X =
[[128 142 133 121 142 122 143 142 130 137 113 121 128 124 115]
 [135 123 126 135 135 103 137 114 124 138 134 114 149 124 144]
 [129 134 130 125 135 124 135 135 129 133 121 124 128 126 122]
 [129 134 131 124 134 126 135 135 129 132 121 125 127 126 121]
 [131 110 122 140 113 127 113 106 124 121 148 132 134 132 148]
 [130 133 130 126 136 120 137 132 128 135 123 122 132 125 125]
 [123 136 131 120 128 144 128 143 132 124 118 135 113 130 111]
 [123 130 128 125 120 148 120 136 131 119 126 139 113 132 117]
 [121 122 126 127 110 157 109 131 131 111 132 147 107 135 121]]
Indices start at 1.
row 1 col 1	128
row 7 col 5	128
row 2 col 8	114
row 7 col 8	143
row 5 col 9	124
row 2 col 7	137
row 2 col 12	114
row 9 col 13	107
row 7 col 15	111
row 7 col 7	128
row 6 col 13	132
row 3 col 13	128
row 6 col 4	126
row 7 col 10	124
row 1 col 10	137
row 6 col 7	137
row 7 col 9	132
row 4 col 3	131
row 8 col 3	128
row 1 col 9	130
row 8 col 13	113
row 7 col 1	123
row 7 col 14	130
row 2 col 14	124
row 6 col 3	130
row 9 col 9	131
row 5 col 3	122
row 6 col 14	125
row 8 col 14	132
row 8 col 2	130
row 9 col 3	126
row 4 col 6	126
row 4 col 5	134
row 6 col 8	132
row 4 col 9	129

grid =
[[128 133 143 111 116 138 128 146 132]
 [125 128 150 119 129 141 123 131 134]
 [136 129 144 125 129 136 125 135 134]
 [129 128 139 126 135 133 121 131 131]
 [125 129 136 128 136 125 125 128 129]
 [134 128 131 131 132 125 128 125 131]
 [129 132 127 130 130 123 128 120 131]
 [134 133 124 135 135 122 133 119 131]
 [133 133 120 135 133 121 130 114 128]
 [133 131 112 136 134 119 133 114 127]
 [131 130 111 139 133 116 132 110 127]
 [137 135 109 141 130 110 136 109 125]
 [138 131 105 144 130 111 139 108 123]
 [131 134 101 141 125 111 133 100 126]]
Rows and columns are counted from 1.
row 1 col 1 -> 128
row 3 col 2 -> 129
row 6 col 8 -> 125
row 10 col 9 -> 127
row 4 col 6 -> 133
row 6 col 3 -> 131
row 11 col 9 -> 127
row 8 col 4 -> 135
row 3 col 6 -> 136
row 13 col 2 -> 131
row 8 col 9 -> 131
row 14 col 1 -> 131
row 4 col 2 -> 128
row 5 col 9 -> 129
row 11 col 7 -> 132
row 12 col 6 -> 110
row 1 col 9 -> 132
row 12 col 8 -> 109
row 9 col 2 -> 133
row 11 col 1 -> 131
row 11 col 5 -> 133
row 7 col 9 -> 131
row 11 col 4 -> 139
row 2 col 1 -> 125
row 4 col 5 -> 135
row 9 col 3 -> 120
row 2 col 7 -> 123
row 2 col 6 -> 141
row 1 col 4 -> 111
row 11 col 3 -> 111
row 4 col 7 -> 121
row 1 col 6 -> 138
row 6 col 2 -> 128
row 10 col 1 -> 133
row 8 col 2 -> 133
row 8 col 7 -> 133
row 3 col 8 -> 135
row 13 col 6 -> 111

B =
[[123 142 131 133 104 142 131 105 147 134  99]
 [110 129 113 114 119 138 126 124 132 123 120]
 [140 135 109 136 112 130 127 114 140 130 108]
 [123 128 157 135 117 128 127 112 129 143 114]
 [123 105 141 118 144 110 119 136  99 103 147]
 [114 104 115 109 144 113 116 146 101 130 150]
 [119 128 132 125 119 130 126 121 131 148 118]
 [107 128 136 115 121 139 128 118 127  98 122]
 [129 133 104 125 115 135 127 118 137 108 113]
 [125 112 118 120 137 113 119 139 111 147 139]
 [135 134 145 141 113 128 129 110 138 147 107]
 [121 122 150 127 126 124 125 121 122 134 125]]
Indices start at 1.
row 1 col 1 = 123
row 12 col 2 = 122
row 4 col 5 = 117
row 9 col 3 = 104
row 3 col 6 = 130
row 2 col 11 = 120
row 2 col 3 = 113
row 11 col 6 = 128
row 2 col 6 = 138
row 4 col 11 = 114
row 10 col 7 = 119
row 3 col 7 = 127
row 10 col 5 = 137
row 1 col 11 = 99
row 11 col 4 = 141
row 9 col 5 = 115
row 4 col 10 = 143
row 4 col 3 = 157
row 7 col 6 = 130
row 6 col 11 = 150
row 4 col 8 = 112
row 8 col 6 = 139
row 11 col 10 = 147
row 4 col 4 = 135
row 11 col 5 = 113
row 2 col 2 = 129
row 2 col 10 = 123
row 7 col 7 = 126
row 7 col 2 = 128
row 10 col 10 = 147
row 7 col 4 = 125
row 5 col 3 = 141
row 12 col 8 = 121
row 8 col 5 = 121
row 5 col 10 = 103
row 3 col 1 = 140
